Each row has a hidden value. The values are split into ranges, and the grade after each row names the range that its value falls in. Each part has its own value, ranges and names.
[-169  289 -326 -179   11  -16  119 -146 -194   98    4 -134 -339 -226
   13  164    6  -90  122   -3  -73 -146 -186  213   27   81   49   -3
  137 -112 -142  100   80   22 -167 -140  192    9  134  471 -133  123
  -58  189   26  358  170 -109] | M
[ 115  -16  366  197  197   -9  -11   61  456  153  -89   11   94  -18
  332 -100  145  113  -13 -308   86   92  188   29 -113   37 -154  201
   41  255  245 -173 -242  -31  -12   18  161   -1   -7  -69   24  223
   43   38  199  -82 -100   58] | C
[ 177 -146  -13  214 -130  -19  -33 -310  -91  219    8  380  194  -60
  275  -64   -1 -425  253  -62  413   78  168 -250 -110    5   42  -32
  155  -55   90 -187  -99 -212 -152  -52  241  243   98 -264   33  544
  -99   80  -39  -39 -306   56] | W
[  74  230  107  223  143   30 -457 -322    9 -413  138 -479  117  -80
   14  106  221   -8 -362 -200 -236   76 -213  144 -291 -145 -115 -328
  572   10 -330   -8 -285  -82   27  164 -380 -227   25   87  339 -587
  593 -219  340  -72  101  -37] | C
[ 331    6  246  174  144 -213 -151 -150  265  -45  -59  140  332   69
  186 -136 -100  -37  118  -60  250  -23  309 -108 -176 -295  114  126
   67  -88  373    9 -234  -36  153  -95 -258  -21  -70 -282   57  164
  -39 -178 -188  -60 -168  116] | U
[  53 -245  216  142   10  175   52    4  539  357 -156  269  206  -20
  135 -226   50  -35  363 -203  420  159  289 -326 -194   94  -58  326
  -40  321  460 -356   26 -119   61 -170 -178  169  -50 -176   29  144
   32    7  -18 -142 -216  126] | G
[-111  219 -132 -216   53  162   84 -190 -191  204  112 -153 -419 -309
  -14  319  -73 -175  258   50   92  -28 -270  114 -117   34  -86 -112
 -161 -212    1   50  191  -49 -177 -127    6  -66  294   85  -81 -194
  232  -85 -110  160  240 -298] | G
[  -3   51  116 -121  381  -12  294  180  225   50  -36   87 -208  -19
  406 -156  339  -10 -230   76 -341 -319  175   23 -128 -319 -237  171
  237  105    9  213 -303 -154 -149  245  114 -205 -224  101 -219  193
  155  332  224  228    0  463] | M
[  65  114 -442  -91  372  126  419  108 -117  167 -224  212 -172 -319
  324    0  368 -107  -75  333 -294  237  -39  113  -27 -230  -77 -140
  157  232 -327   12  -59 -409 -325  307  120 -129  413  120 -138  403
  344  436  489  160   84  120] | R
[ 250   33  -57   49 -115 -198  183 -306 -370  330  227 -117 -215 -169
 -122  303 -430   81  475   21  293  107 -275  116   -4  102  143  -15
 -306 -150  -96 -539  145  230 -115  -21  -94  141  635  -99   61  -25
  152 -199 -187  -83  225 -374] | W
[  -7  195   79   34  178  112 -185  -59  -45 -167  244 -201 -122  -48
  -68  300  -45    5 -101  248 -422  121 -228  211 -208 -152 -252 -351
  214 -152 -167    0   58  -28   18  -49 -210 -371  170   63   92 -517
  734 -113  277  -39  219 -143] | N
[ 305   33  -83 -252  -40 -223  137 -117  -28  310  125 -108  -21 -167
  -62  254 -146  307  366  185   58  120  -77   76 -102    5  -10   32
  -30   57   -6 -135   56    2  223   52  -77   -7  413   51 -125  -11
 -104 -198   50  130  129 -239] | G
[-213   95  -94 -123   -7  228  -47  103  -78  225   53 -207 -355 -209
  -17  268   20   33  -28  124 -202  258 -222  225 -164   66 -141  -99
 -124   88  -17 -207  138  -93  -81  125 -169  -25  214  247   18 -294
  486   -5  224   18  284 -152] | E
[-289  103 -304  -67  -76   90   89  -46  -56  440 -137 -106 -140 -313
  198 -164  283 -340  127 -183  476    9   39  204   26  209  237  317
 -208   24  429  324 -111 -175  -87 -208  277  310  138  242 -305  578
 -510  102 -471  102   -2   93] | E
[ 188  -15  -43  316 -192 -219  -96 -208  141   95  133  -35  277   53
   25 -280  350  200 -387 -179 -139  109 -125  112    4  218  -29  217
  306  381   46  -11 -529   18  -50  348  132   54   36  128   25  522
  -61  183  110 -203 -247  281] | R
[  -9   95  147  233  181   19 -207  152  232 -181  -80  119   23    8
   21   75 -173  249 -174  144 -436  239   52  139 -121 -137 -126   10
   70  142  110 -336 -112  118 -150  131 -449 -152 -233  152  191 -341
  809  133  423 -116   98  151] | N
[  55 -123  -10   89  -54 -151   66   57  -62  198   73   79 -233  -94
  -33   90 -164  337   76  179 -232   82   32  -20  -88   73  -90  163
   74  301 -188 -547  -58  118  -96  461 -266  109  -89  234   80 -240
  431  163  377  122  189  114] | Z
[ 494 -151 -102  308  216 -134  129 -145  517  -40 -138  451  430  185
   65 -379  -38 -334  438  148   39    4  388 -295   72 -302  156   62
  508  102   67 -133  -89 -304  -32 -327 -198  -28  228  -43   42  393
  136  245  394  266 -235  290] | M
[ -85  153 -335  -40  204  122 -113   93 -316  181 -384  -59   85 -519
  136  105  -14   20  219   84  130  281  158   71 -167  118  200   -2
 -163   47   23  -23    1  -23  -93 -198 -334  152  155   68  -54  -87
    0  -61 -312 -283  238 -280] | W
[  89 -197  168 -211   25 -126 -116 -220 -201  575  -87 -277 -406 -188
  157  144 -164 -411  118 -355  481 -100  120  107  -88  132   -5  370
 -452 -100  281  367 -115    6 -155 -362  211  380  113   40 -283   29
 -212 -382 -688   49  182   46] | Z
[ 105   25  -63  271 -140   55  -71 -249  166  118  -47  -82  142   22
  -91 -170  -44  -65  371 -314  241    5  -69 -241  -42  247  169   -5
  271   83 -128 -509   61   25  -18 -275 -149  123  333   71  289   96
 -123   28   48  -40  -22 -324] | M
[-150  328  480  164  103  102 -344  120  315 -150  -65 -122   95    5
  247  -79   72  169 -174 -242 -110  -12   24  -24 -144 -111  -37  -55
  -14   58  178 -368  -70   21   75    4 -156 -261 -137   -9  403  -24
   69  -50   26 -228   -4 -183] | M
[ -75   73   59  180  -38  -13   88   -7  183  -26  240 -141  -13  148
  -58    6  -18  290   -1  -64 -180  -88 -146  148 -175   98  -92   65
  286  -36   82 -275 -111  288   73   37 -137  -79  -44  147  -12 -128
  252  124  177  -29   34   38] | C
[-110 -200 -217  -64  -59  266    3  182   98  340 -167  299  -97 -264
   -6  130 -180   51  437  391  238  463  178 -216 -362   64   31   64
 -108   37  333 -332  292 -104   16  156 -601  243 -102  -90  -33 -401
  334 -110   19  109  130 -165] | E
[  53  165 -191   30  162  165  121  -36  -81  199   36 -367 -315 -257
 -115  183  -36   95  139  -85 -168   49 -345  239  -91  244  -64  -21
 -195  -85  -41  -47 -124  160 -318  -83 -270  -34  482   30  -80 -317
  423  -20  -20 -177  399 -387] | E
[ -76 -127  249  -73  104  117  212   27  138  433  227 -292 -200  -43
   86   57   76    0  212 -181  162 -157  -49  118 -192  171 -236  231
 -146    4  259   26  -69  110   81 -282  119    1  197  -68 -294 -135
   72 -123 -264 -190  128   54] | M
[ -16   23 -212   21 -178   -8 -127 -339 -855  274  247   52 -437 -271
 -114  475 -336 -419   97  270   35  207 -191  125  -79   35  -16 -315
 -245 -167 -353 -257  339  -61 -220   71  126  106  421   84   83    4
  471  -90 -180  -27  256 -283] | C
[ -95   15  174   11 -214 -105  -48 -130  114  395  186   49 -172 -116
   25  -31 -106 -147  276  -25  446    7   28   49   42  115   99  314
 -320    4  511  -42   81  -18   62  -73  165  143   33   78  -73  271
 -260 -144 -409  168  -25   35] | Z
[ 140    9 -387   26   36  105   44  -66  238    4 -385  371   79  -67
  -20   18 -155  107  247   78   -8  304   85 -251 -234   64   75  -12
  358   15   -6 -240  178   33 -176  -60 -369  138  -78  130   86   -9
  163  152  261  257  -70 -250] | U
[ 101   36  -98   55 -198 -216  -32  -42 -421  180  221  130  -24 -153
 -120  280 -312  359  113  295 -262   65  -46  107  -84  162  -52   13
 -113   48  -66 -392  -78  274  -25  263 -129   53   29   85  -34   26
  257  103   14 -236  121 -108] | M
[ 727  -98 -274  472  299 -297  411 -501  -81 -188  120  271  407   66
  -62 -140 -211 -136  445  147  147  -53   64 -119  -50 -436  236  -91
  389 -101 -235 -411 -276    6 -192   18 -539  -27  580 -421   71  141
  632  166  286 -115  -99  251] | C
[ 265  -54  162  -87  -22 -296  247 -114  417  234  224  143 -208  169
   45 -174  -51  -32  142   58   95 -346  105  -20    4 -219   -5  427
  -37  -73  495  204 -216   -9    7  165   -1    0  -97   18 -246  316
 -151   37 -121  480  -82  356] | U
[  87  100  125  -94   38 -148   13  -38  259   78  -13  352  -52  -76
  180  -30  -64  -36   81  117  -12 -140  230  -44  -17 -246  -38  259
  -71   57  418   50 -134 -107  -94  152  -26  -24 -306   92  -87  311
   52  164   61  279 -138  316] | Z
[  90   23  136 -138 -146  -59  -69 -124 -258  548  299  212 -178 -368
   77  199  -89 -357  289  330  290   82   86   88   53  -59  -48  111
 -727    9  524  156    8 -328  -11   91  212   22  315 -231 -207  444
   -5 -160 -439 -116   38    1] | N
[ -92  170 -391   75 -210  -47   79 -272 -503  110  110   63  -97 -232
   47   97   52    2  -80   91   53   62 -314  124  -87  115  110  -58
   29 -115  -92 -133 -181   81 -286  323   14  142  115   39  -14  312
   87  200 -114 -115  -28  -18] | G
[ 381 -195   48  -62  198 -164  226  177  150  359  -73  252 -161   43
   25   58 -371   69  473  267 -165 -106  335 -148  -45  -70  -71  185
 -139  -23   91 -149   24   41  -31 -161 -152   33  171  -48 -205   27
  119   76   82  174  210  -96] | N
[  58    5  -12  254   42 -114 -178  -64 -331   75   77  224   52 -219
  124  189 -201 -107  171  312  -12  232  167   72  -46  -37   -4 -151
   -1    4  -89 -247  -24  -85  -48   65   22   27   81  -41   59   35
  376   50  144  -97   76  -31] | G
[  99   76  -26  192  249  -60  357   -3   69  106  -40  284   80  -32
  210 -292  228   24 -103  -55 -189 -244  135  -21   28  -61  -68  256
   68  230   46  -44 -280   58 -248   36  171 -136   22    9 -141  653
   57  479  -73 -226 -151  343] | M
[ 112    0 -186   -6 -248 -198 -167 -365 -352  205  -26 -125  -88   11
  134  -21  100 -458 -178 -218   36   18  -98   93  133 -107  167  -73
  199  193 -392 -231 -131 -358 -151   52  309  260  397  416  186  609
  -85  162  253  173  -75  230] | M
[-110  150 -266  -58  225  -83  -88  -35 -462   -7 -138 -352 -299 -218
   99  307  -94  -52 -192   64 -210  184 -123  456  -88 -144   62 -138
   75  -60 -356   -7  -51    7 -146  -39 -121   60  204  413  -29 -297
  497   -2  174   79  362   56] | R
[ 109   32  344 -322 -242  -72 -166  -66   19  442  225 -446 -160   10
   13  209  -53  101   77 -211   78  -41 -180   89 -130   53  -88   52
 -297   49  149 -214   16  -44  271  -54   47   18  406   57   51   35
 -261 -377 -204 -119  130 -254] | W
[  90 -236  391 -337 -112 -166 -123  194  266  534  -59   64 -356  100
  188 -107  -99 -123  137  -39   68 -369  497 -288 -118 -136  -76  439
 -271  151  368   26  -37 -219  217   94   -1  190 -304  154 -118  185
 -439  -92 -218  403   90  178] | R
[-426  208   28  -99  259  190 -268  265 -102    2 -218  -55 -207 -185
  359  212  -56 -417  -44  152  -28  170  255  346 -123 -299   48 -142
  -93 -213  231  148  166 -249   15 -349   46   -4 -130  319  -70  -73
  273   12   43  179  203  107] | C
[ 343  136  488  352 -175 -380 -133  -13  410 -125  349  347  205  263
  -53   16 -428  458  182  182 -222   -9  113  -36   44 -187   -4   75
  -24   67  330 -741  -91  213  167  379 -214 -203  -90  -88  333  204
  258   84  415   56 -124  -35] | C
[ 133   35  -59  354    7  113  -51 -175  325   -8  -27   33  123  -85
  -63 -269   29  -37  390 -180  129 -169   33 -323  -91  172   94   97
  239   24   92 -291 -251   -2 -196  -29 -475   64   27 -134  192 -157
  156  136  127  -22   24 -153] | G
[ 183   28  387  -70  -66   32  -21  -64  701   82  -73  -21   29  153
   92 -152   85  408   46 -551 -106 -385   51 -369 -242  137 -255  332
  202  245  237 -325 -315  160  -37  132 -217   -6 -347    8  147   -1
 -112  119  254   20 -170  -42] | Z
[ 158   97   95  246  -22 -252 -346 -249  -70  -97  -94  120  363   -3
  224  -69  -45 -182  -81 -200  103  -53  278   54  -12 -157  128   49
  146   43  134  -42 -374  -94   15 -129   72  115 -130   45  104  469
  -30  103   34 -159 -231  255] | N
[  -9  -32    5 -310 -399  -21   34 -140 -290  734  178 -240 -337  -73
   -7  153  -45 -187  219 -143  323  -20 -218   42   -9  245   47   95
 -480  -16  127 -139  168 -119  112 -134  382  224  598   81  -96  525
 -550 -187 -467  -47  103 -343] | N
[ -56  304  -11  144  141  101 -436 -138 -242 -216  155 -341   23 -212
   28  328   57 -150 -186  145 -260  323 -220  355 -164  -77 -100 -489
  224 -148 -229   89   -8 -155   46  -99  -65 -272  304  100  176 -366
  556 -214  211 -130  215 -287] | E
[  40   65 -285 -254  166   84  109   57 -195  283 -182  -79 -386 -211
   34  182  -46  -99  175  110 -196  -52   42  -18 -136   57  -57  -59
   19  -50 -256   96  161  -88 -115 -143   -9   15  250  251 -147  -45
    7   67  -14  245  323 -333] | U
[ 307  -67  112  408    7 -119 -274 -487 -279   -8  186  -70   94   23
  -98   86 -261 -357  131 -112  203   79  -65  -50 -100  -11   39 -192
  104 -173 -192 -195  -48   40 -102 -267 -122   14  364 -235  236 -130
  429 -251 -189 -255   35 -151] | N
[  28  -24  298 -214 -110 -213   18   70 -375  344  234  280 -404   71
  245  322 -179  -57 -404  346 -364  155  -50  231   -7 -316 -259  -27
 -383  101  -18 -259  129  -97 -103  421  446 -105   76  141   -6  514
  333   90   65    9  -15  280] | M
[-531  192  157   52 -212  -37 -233  107  115  173  -41   82 -160  -12
  177  -34  -18 -198 -199 -116  167  200  142  389  146  -85  168  281
 -233  264  482 -275  213 -114  103  -81  336  151 -236  670   88  563
  -53  203    4  219 -107  422] | C
[ -80  157 -159 -167  374   97  305  346   36  206 -206  131 -269 -185
  251   69  -80  -19  375  353  -73  -37  219   41 -108 -182   52  -22
  -99 -218   94   39  201  -91    1 -190  -45 -122  168   48 -221   58
  -43  148  -23  281  286 -241] | U
[-214   47 -378  131 -218   99 -270 -206 -480  236 -105  -30   58 -376
   47   32   52 -416  152   54  440  372   39   69  -75   67  343 -100
  -71   88   -2 -233  117 -302   -6  -14 -138  338  276  168  141  216
  -12  -48 -204  -97   53  -57] | C
[-189  311  252  338 -196 -104 -319 -245   58  -73  263   41  243 -117
  236  -82  104 -213  -35 -160  306  -19  -36  250  101  -35  126   57
  -72  -55  503  -73 -327  -97  -10   11  269   -5  -99  -11  125  515
  -56   77  -75 -151 -269  232] | M
[ -10 -132   48 -111   88 -251  -85    5 -135  314  -41  -15 -147 -115
  265  124   18 -182  -75   35   -3   49  300  263    3  -13 -109  208
   89  180    2  273 -113 -141   74 -135  488  173  -95  404 -305  266
  -80   32   36  254   32  365] | Z
[-128   65 -315  256  112  143 -121  -27  231  -47 -352 -165  225 -173
  111 -315  235  -49  172 -154  286  216   61  -94 -156   93  317   44
  452   78  -16 -139 -123 -121  -15 -147 -454  181   39  156  171 -175
  -65   21   71   86   47  -56] | G
[-116  140 -197  244  101 -248 -252  -76 -469 -137   96  106 -131 -229
  170   60   18 -355 -267  393 -296   43  159  372  137 -284   87  -81
  157   43 -175  141 -289 -261 -203  277   78    3 -147  389  -24  140
  532  298  302  218  132  519] | N
[ 188  247  -39  -52  198 -312 -111 -176 -357  -54   79 -185    3 -184
  220  177   77    7 -151  161 -105   -5   -5  246  -83 -211   18 -196
  213 -144 -272  299 -173  -84  126   71  233 -187  215   67  -58  156
 -121 -142  -94  107  106 -102] | N
[ 258   34  -65  -26   34   32    5 -373  189  220 -137 -458    2   83
   -1 -120  258 -155  -69 -825  -14 -357 -146   -4  -71  346 -122  166
  284  124 -167  233 -370   57 -164 -530  283  121  367  222 -106  359
 -297   86  -74 -147  -47 -152] | U
[-107  213 -239  -52   23 -135 -320 -166 -480 -128   71  -92  -44 -214
  205  171  107 -387 -253  275 -133  -10   50  314  -86 -324   85 -222
  205 -215  -71  393 -262 -312  -15  114   29    1  -82  230  -88   96
  205   40   58  174   64  285] | R
[-161  183  -97   42   49   21  -95  -36 -217   57   25   39 -129 -196
  304   79   89 -299   -6   95   57  -76   64  161  -90  -87   29  -86
   22 -248  139  211 -199 -170 -126   24  195   43  -60   20 -126  254
    2  134  -37  115   31   32] | U
